Each row has a hidden value. The values are split into ranges, and the band after each row names the range that its value falls in. Each part has its own value, ranges and names.
[  60   76   10 -223    6 -201  377  -64  192 -333   88 -298   52  -93
  -91    1  158  -57  202  137   28  235   35   53  186  -90  135  116
 -399  110  186  130   14  -18  257  407   17  -95  -29  419  232   10
 -243 -128  -18  289   21  -81 -304] : podap
[ 142   98  158  -17  105  -10  171 -361 -118  -92  -15 -255  -76 -136
 -312  124  111   41 -130   51  195  -66  -89  473 -107   21 -135   72
 -355  -65 -206  277 -147 -114   26  366    0 -272  -75  321  274  -80
  -51  -52 -110   48  120 -395   35] : podap
[  -2   55 -199  223   48  303   34   43  -58    3  129 -102  -74 -275
 -213  224 -503 -111 -331  350   -9 -210  -66  234 -463  199  -82 -128
  182   72 -198  171  160    1 -106  -50   55 -128 -268   79 -306  139
 -197  256 -523 -183  -10  181   97] : Lam
[  74   18 -124   18   -3  195 -231   98 -284  129  103  -33   70 -308
 -158  106 -264 -138   51   88  126  -89 -202  -68 -390   14  -32 -170
  116 -204  -35   85  -33  -11 -203  -44   36   85   27  -35   69 -101
   -6   90 -224 -165  159   -5  -12] : Lam
[ 138   13  -98  -97 -124 -111  293  183  -93   35  200 -190   25 -130
  -58  109 -376   -9   -3 -105   74  229  -41 -192  -12  -74   86  119
  171  182  169   84  268   73 -110 -147  157  209 -138   86 -250  227
  -59  179 -245  -86 -281  115 -250] : podap
[ -41 -213 -248 -226 -158  -89  131  -93  -54 -154 -150 -197 -126 -264
  276  242   62  212 -150 -102  286 -162 -147   55  145 -166 -327  -76
 -372   75 -233  296  122 -436 -123   84 -304  134   78   62  367   70
 -263 -371 -125   18  111 -170 -169] : larol
[-210   63  386 -150    4 -267  -12  204  200 -385 -125 -123  372  334
  -83   42 -158 -207 -200   78   91  -23 -120  316  256 -165 -247  191
 -195 -109  377  -94  -80   38   54  -39   26 -246  -35  141 -280  -24
  -24 -119  275  -41  251  -22 -345] : Lam
[  15  114  181  -40 -171  -75 -115  248    0  -57  -89  -11  231   -5
    9   41 -295 -126  -75   11  144  -55 -130   20  -11 -111  -84  -41
   85 -111  102   -6   -3   86  -86  -67  -41   -2  -44  -22 -193   57
    8  -67  -55 -167  125   61 -138] : Lam
[  55  130  -56   94   65   50   80  331 -161    7   95   69  146 -296
 -282   94 -124 -242  135  195   87   43 -163   60 -423  122   92 -119
  107 -144  231   44   96  174  -34   14   26   19  -47   -7  -65  -11
   -1  174 -255 -129  124   75  -93] : Vizat
[  31  331   81  170 -187  150 -214  164  179  -60  -50   61  162   56
  -42  -90 -323 -344  254  340 -118 -140  -45 -386  -22  -90  191 -213
  234  -38  199  -42  -45  274  258   76  -83   24  154  -53 -132  -43
  -62 -164   43 -109   34  259  -39] : podap
[ -64   58   67  179 -243  235 -453 -568  174  -68 -136 -394 -178  -97
   19   60 -421   38  -38  164   -5 -201  -69 -125  371 -153   24 -426
 -137  -51 -318  102 -112   46  112  375 -127 -236  121  -82   18 -125
 -116 -414   17   62   87 -154  -20] : Vizat
[-146  -33  228   56 -131 -141  228 -211  307 -169  -86 -104 -112  133
  147   -9 -106  135 -358  -26   33 -103  169  347  190   83   69 -178
 -277   22  -85   79  160 -316  -96   55 -215 -183  -87   91  138   -3
 -131 -121  -52  161  135  -30  184] : foror
[ -42   57  -90   -9  -35   37  351   -1   21  -76  -44  -57 -249 -252
  -70  200 -205  -27   11  199   84  -94 -112  -23 -102    3   19   -7
  -18  212  -75  270  245  -20   69   -7  -85   19    4  -48   24  204
 -272  -57 -225 -106  -16   65  -59] : Sopev
[ -51  183  255  -70  175  -93  -34  216    9  -94  177    0  230  240
 -292   38 -218 -109  137  188   96  162  152  184  284  -29  146  358
  -19  -41  411 -131  -11  321 -108  120  447 -261 -201   17  -70  200
   76  270   22 -259  123  -20 -287] : Sopev
[  65  241  219 -215   -1 -271  201  199  195 -147  121  -99  342  115
  -60 -102  -70 -149  212   77   29  294  235  157  111  -97  186  158
 -164    6  420  -35 -132  188    5  224  156  -73 -208  304   -2  105
  -66  147  -58   81   13   82 -230] : podap
[ -69  132 -116  166  -97  133  -85 -102   26   19  -93  -65  -88 -267
   71  112 -240   -7  -64   73   13 -244   55  124 -238   51   -9 -363
   -1  -15 -162  242   -5   -2  -86   84 -231  -20    1  -27   63   -3
 -180 -126 -235 -112  109   11  200] : Vizat
[-197   79  -92   34  155  -90  274  203  -51 -283   72  -55 -171  -53
 -173  152  -20   15  -46   63   -5 -148  -23  191  -31  134   12  188
  -51  142  135  198  323   -6   39 -118  129 -118   59   63   78   65
 -188   29   58 -180  132  -58  -80] : rim
[ -59   20   27  -30   99  168  -91 -368  -28 -130   76 -328  -26 -126
 -189  178 -205  -85   56   74    4    7  -53   -7   28 -120   -4   40
 -135  -23  -21  187 -168  165   70  264  109 -203   27  239   36  -32
 -173 -110   13  -40  117 -199 -115] : mizos
[ -44  154   52   87  103  -52  -44  -60  -51 -195   78  -96 -102  -40
 -217  -41  211   51  199   31   23  -60   61  143  155  114  236  -23
 -244 -126   82   81   71   31   74  300  115 -224  161  102  470 -186
   -2 -118  174    3  274 -287    6] : rim
[  87  -74  -47 -148 -123  -96   35   93 -101 -177  100 -217  -33 -275
   30   41   17  184  -54 -155  170   75  -68   50   80   24  111   17
 -183  -75 -168  103  187 -138 -114  177   72  -49  -60  242  269   -2
 -114  -92 -151   66  200 -167 -119] : rim
[ 161   63  -51   42 -177    8   60   27   53 -171  126 -236  -64 -213
  -87  -21  -97   49   57   96   34  103  -52 -139  155   48  271  -87
  -70   19  -96   35  232   32  138  307   74  -81  -45  202  103   13
  -99  -97 -183  132   12  -30 -147] : Vizat
[ -20  157   26 -188  -98 -192  339  237  172 -293  100 -146  -82  135
    3  -30 -216  -25   22  138  -49    0   32 -123  225  -69  101  307
    3  308  126  100  289  -61  155 -117  185   15  -14  188  -41  171
 -255   11   52   -7 -103  182 -228] : larol
[-116  102  273 -175   -9 -191  175   46  303 -335   45 -131  133  227
   36  -40  -76  -21  -47   84   -6   81  198  185  312  -57  130  231
 -234   61  185    3   10   14   56  157  128 -247 -137  310   62  102
 -189  -25   86   71  169   27 -133] : foror
[ 116  298  499 -144 -472 -282   90   32  478 -166 -233 -165  321  149
  240 -224 -332 -198  -28   10   -6  110   38  -52  170 -259  114 -220
  -49   -1   93  -23 -176   88  193  151 -290  -10  -86  237 -295   17
 -115 -274    1  253  -27  218  -68] : podap
[ 150  -84  -21   49  -31 -148  310   -1  121 -232  333 -293  101   77
 -119  -35   42  107 -160  -74  -11  328  173   88  286  132  293   98
 -206   25  195  -98  295  -88   26  292  178 -116 -214  446   65   24
   22  116 -152  261 -111  -81 -182] : mizos
[-505   59  -27  305  236  103   82 -409 -138   -3 -105  -56 -604  113
 -204  295 -350   66 -123  -97 -117 -485  -27   99   43   51  -80  -51
  111  207   42  364  278   15  -89 -430  -18  -88  420 -470   34  -21
 -119 -150  383 -462   75 -233  238] : podap
[-295  -25   71  104   96  307 -189 -356   54  -30 -170  -52 -231 -271
 -173  229 -326 -162   14  417   72 -268 -201  128 -141   -4  -24 -342
 -158 -133 -153  165  -82   22  -12  159 -165 -265  120 -283  109  -56
 -235 -187 -104 -102  412  -49   57] : Sopev
[ -83  -18  -84   40   58  256   23 -173  157 -109  226 -296  -63  -73
 -184   95 -611 -160 -342  452 -132  -97    8  206 -275  112  -24  -83
   13  103 -139   71   52 -161  -61  -22  159 -204 -281  229 -291   19
 -294  285 -382   98  -12  263   13] : podap
[-104   71  -59   46  -49   58  -67  -28  212 -142  133 -101   -1  109
  -49  -36 -166 -180  412  282 -114  118   56 -494  421 -111  331 -100
  -45   46  400 -110  126  157  223  182   89   15  211  -96  141  -41
  -83 -145  182   65  -19  130 -288] : foror
[  24   13  -64   47  227  -16  153 -166 -164 -208  152 -165 -124   47
 -268  144  267  161  -83   -7  124  -94   65  324  179  105  -33  279
 -324    8  -13  182  108 -135    1  279  186 -243   14  281  452  -24
  -19  -26   63  -92  131 -402  -45] : Sopev
[  59  162 -111  214   -5  206 -214 -209 -108  252 -145   85  199 -235
  -15  139   -7 -225  197  113  134 -181   12   70 -395  -66 -161 -504
  -91 -249  118  201 -371   51 -102  242 -417  119  115  -93  246 -161
   46 -158 -184 -132   77 -103  181] : mizos
[  14   47  -97 -133   -2 -121  224  149   18 -150  129 -167   47   -5
  -40  106 -169    6  -19   74   75   66   52   61  113  -56  -42  194
  -84  168  157  105  153  -37  -39   13  141   18 -128  165  -24  174
 -150   86 -129  -64  -95   46 -251] : larol
[ 131   52 -161   -5  -69  -74  142  631 -200 -136   53  187  129 -151
  -41  117  100    3   24   48  235  -62 -148  -78  -34   77    4  190
   85  -23  120   24  363   -5  -39  -37   46  110  -24   21  142  190
    1   -6 -181 -282  124   36 -211] : Lam
[  19  249   61  277  -34  261 -166   17  -18  -86  -23  -33  -59 -121
 -250   61 -318 -173 -130  318  -39 -324 -141   89 -283  132   26 -142
  177  -56 -191  128   43  129  123   61   12 -223   -1   49 -130  -53
  -92  -20 -147 -188  154   40  156] : Vizat
[-267  -65  343 -145  127    3  -47 -643  115 -104  -85 -346 -198  -85
 -187   99 -227   -1  -65   90   78  -13  -50  410   95  -92    6 -165
 -450 -142 -114  167 -238 -101 -110  255  -13 -376   34   14  206 -164
 -185 -130   86  165  377 -296   14] : Sopev
[   5   45   35 -180 -119 -113 -140  269   -6  -21 -202  182  266 -168
  151   38  167  -90  273  139  330  -41  -84   34   63 -150  -83 -203
 -296 -260  174    3 -134  -96 -123  239 -276   84   81 -158  437   -9
  -22 -256  -76  -63  363  -35 -190] : larol
[ 225   61 -102 -418 -158 -435  302  462 -150 -164   73 -165  327 -172
  100   51  197    8  372 -300  270  368  -86 -219  194 -280  -57  281
 -161   65  407  112   70   77    6   92   58  320    9  279  150  135
  -36 -102   17    2 -137  -96 -560] : rim
[ 205  200   -6 -150 -265 -267  112  450  172 -213  -24   -7  415  170
  203  -79   61  -88   96   59  133   64   80 -116  273 -181  -79  121
  -99   64  298  -38   30  -40  122  146  -95  157  -77  263   40  124
  -30 -152  -32   12 -118  148 -320] : larol
[ 187   29   72 -108 -344 -154  303  139  355 -426   67 -286  126   60
  163  -68  -69   27 -144   49  -12  169    8 -230  400  -90  189  139
 -120  182  -29  -14  269  -56  326  279  -28  -58 -138  519  -92  151
 -225 -242 -100  272 -101  130 -270] : mizos
[ 130  146 -217 -222   98 -125  198  655   -8 -398  268  -92  318   74
 -202  118    8 -133  194  398  123  152  -20  -58  279  -60  -90  609
  -60  218  399  -40  217  161  198  160  462  -70 -239  346  -72  306
 -148  201 -122 -167 -108  156 -666] : rim
[ 151  182  239 -266 -182 -371   47  530   37 -266  -51    0  489  -35
   85  -94  203  -80  204 -163  223  223  -26   48  141 -144   67  148
 -162 -192  319  -55  -62  164   32  222   -4    4  -69  314  111   32
   25 -147   49   10  235  -61 -322] : rim
[ -20  262  -19  412   18  231 -212    6  121   53  -97  218  241   37
  -35   39  -28 -229  -30  320   -8 -310  191  237 -266  142  -17 -406
  -15 -209  140   38 -188   80   -1  249 -313 -122  -26  -15  122  -87
   40  -67 -186 -169  164   63  292] : mizos
[  67  -12 -105   -7   44  232  -27  101 -400  146    7  -17  -75 -454
 -165  345 -394   22 -290   15  273 -227 -240  259 -559   59 -258   58
  187  -48 -363  312   51    8 -349 -152   61  -25 -213    0 -123  218
 -132  181 -495 -432  163  -73   90] : larol
[ 103  114  -53    2 -133 -138  202   86   45  -27   82 -147  113  -42
   19   12 -163  -46   15  -71   20  107   75  -32  -15  -48   59  -80
    2   79  195   89   95    8  -21   26  -59  140  -58  152  -69   53
  -42   14 -135   26 -177   56 -100] : larol
[  -7  208  119 -128  -82 -248  303  188  104 -363 -145 -128   76   47
  -45   64   71 -108   42   48   78  -85 -145   63  120 -142 -155  207
 -151  147  159  207   74   30  290   51  -87  -43  106  235  -13   48
 -181 -257  177  -32   23  -61 -252] : Vizat
[-103  128  -43 -112   98 -100  141  507 -166  -73   50  165   60 -196
  -75  137 -106  -46  118   31  144  -40   -2  131 -217   66   56  180
   92    0  201  124  188  147 -200 -162  148   24  -72  -64   64  211
 -126  167 -152 -352  238   69 -100] : Vizat
[  -9   72  -33 -116  228 -124  -52  265 -304  106  190  117  166   41
 -211  129   68   15  398  -52  256  180  124   22  238  -66   91  285
  -81 -114  496  -36   21  217 -297   81  347   35    2 -183  345  152
  180  197   52 -379  113 -204 -311] : Sopev
[ -72  201  116  -69  -12  -95  199  309  135 -294  -54   30  158  -37
  -65   42  -38 -223  128  163   -2  -15  -60  -20  -63  -46   93  116
  -10   26  248   82   60  212  211   70  -35  -75   35  179  -58   96
 -201 -121   34  -91  200  105 -159] : podap
[ 323    6   10  -22 -190 -114  485  176   20  -65   66 -161  266 -179
  -90  116  -99 -158 -193   20  167  231 -186   32 -256  -27 -109    8
   -8   59  120  101  128  -58   94   75 -162  138 -246  387 -287  122
  -32   84 -400  147 -282   93 -205] : foror
[  21    9   65   23 -164   -2   20 -460  222 -141   29 -482 -186 -104
  -89   17 -302   76  -88  182   16   58  -14  109  312  -50   71 -251
 -298   85 -181  105   47 -128  101  351   -4 -218  -81  121   12  -74
 -152 -133 -130  303  -89 -102 -140] : rim
[ 139  266  411  223 -183   11  -87 -148  248   -9   29 -111  267  111
  -90 -228 -275 -196 -234   30 -121   11  152  262 -255  111  259 -356
   32 -247    6  -71 -197   58    3  199 -136 -205 -167  335 -169 -216
   74   51 -144  205  106   64  327] : Sopev
[ -47  167 -172  173  187  201 -119  156 -289   -4  239  -41 -196  -35
 -450  161 -319 -120  270  266  -15 -109 -146 -272   68   53  130  216
  275   97  210   56  277  295   52 -110  455  -55  157 -233  -26   69
   28  174   76 -417  -47  -31 -235] : Vizat
[-286   37 -167  123  168 -108   -9  -35 -151   27   26   33 -217  -17
  -20  136   42  175  139 -159   69 -165  204  201  152   87   48 -127
 -158   -8  240  172  186  -63 -284  -80    6   16  197 -313  425  -36
   12  -35  152 -265  147 -233   62] : rim
[   3   99  243 -213  -63 -264  -79  421  -71   -1  -11   86  369   84
   36   42 -169   -8   63 -133  281  148   68  163  198 -145  -22  188
  -17 -147  328  -92  -30  173 -320  -23  154   -4 -179  -70  -42  220
  110   97  -52 -285  182  -20 -272] : larol
[ 138  -98  -22  108  -96   44 -102 -457  -48   37  134 -324  -81  -35
  -84   16  -10  145  -10 -120   98  103   30  -54  312  -32  133 -224
 -266 -126  -54   25   23 -167  -65  359  -20  -52   70  111  340 -179
  110 -159  -14  180  -42 -315  -41] : mizos
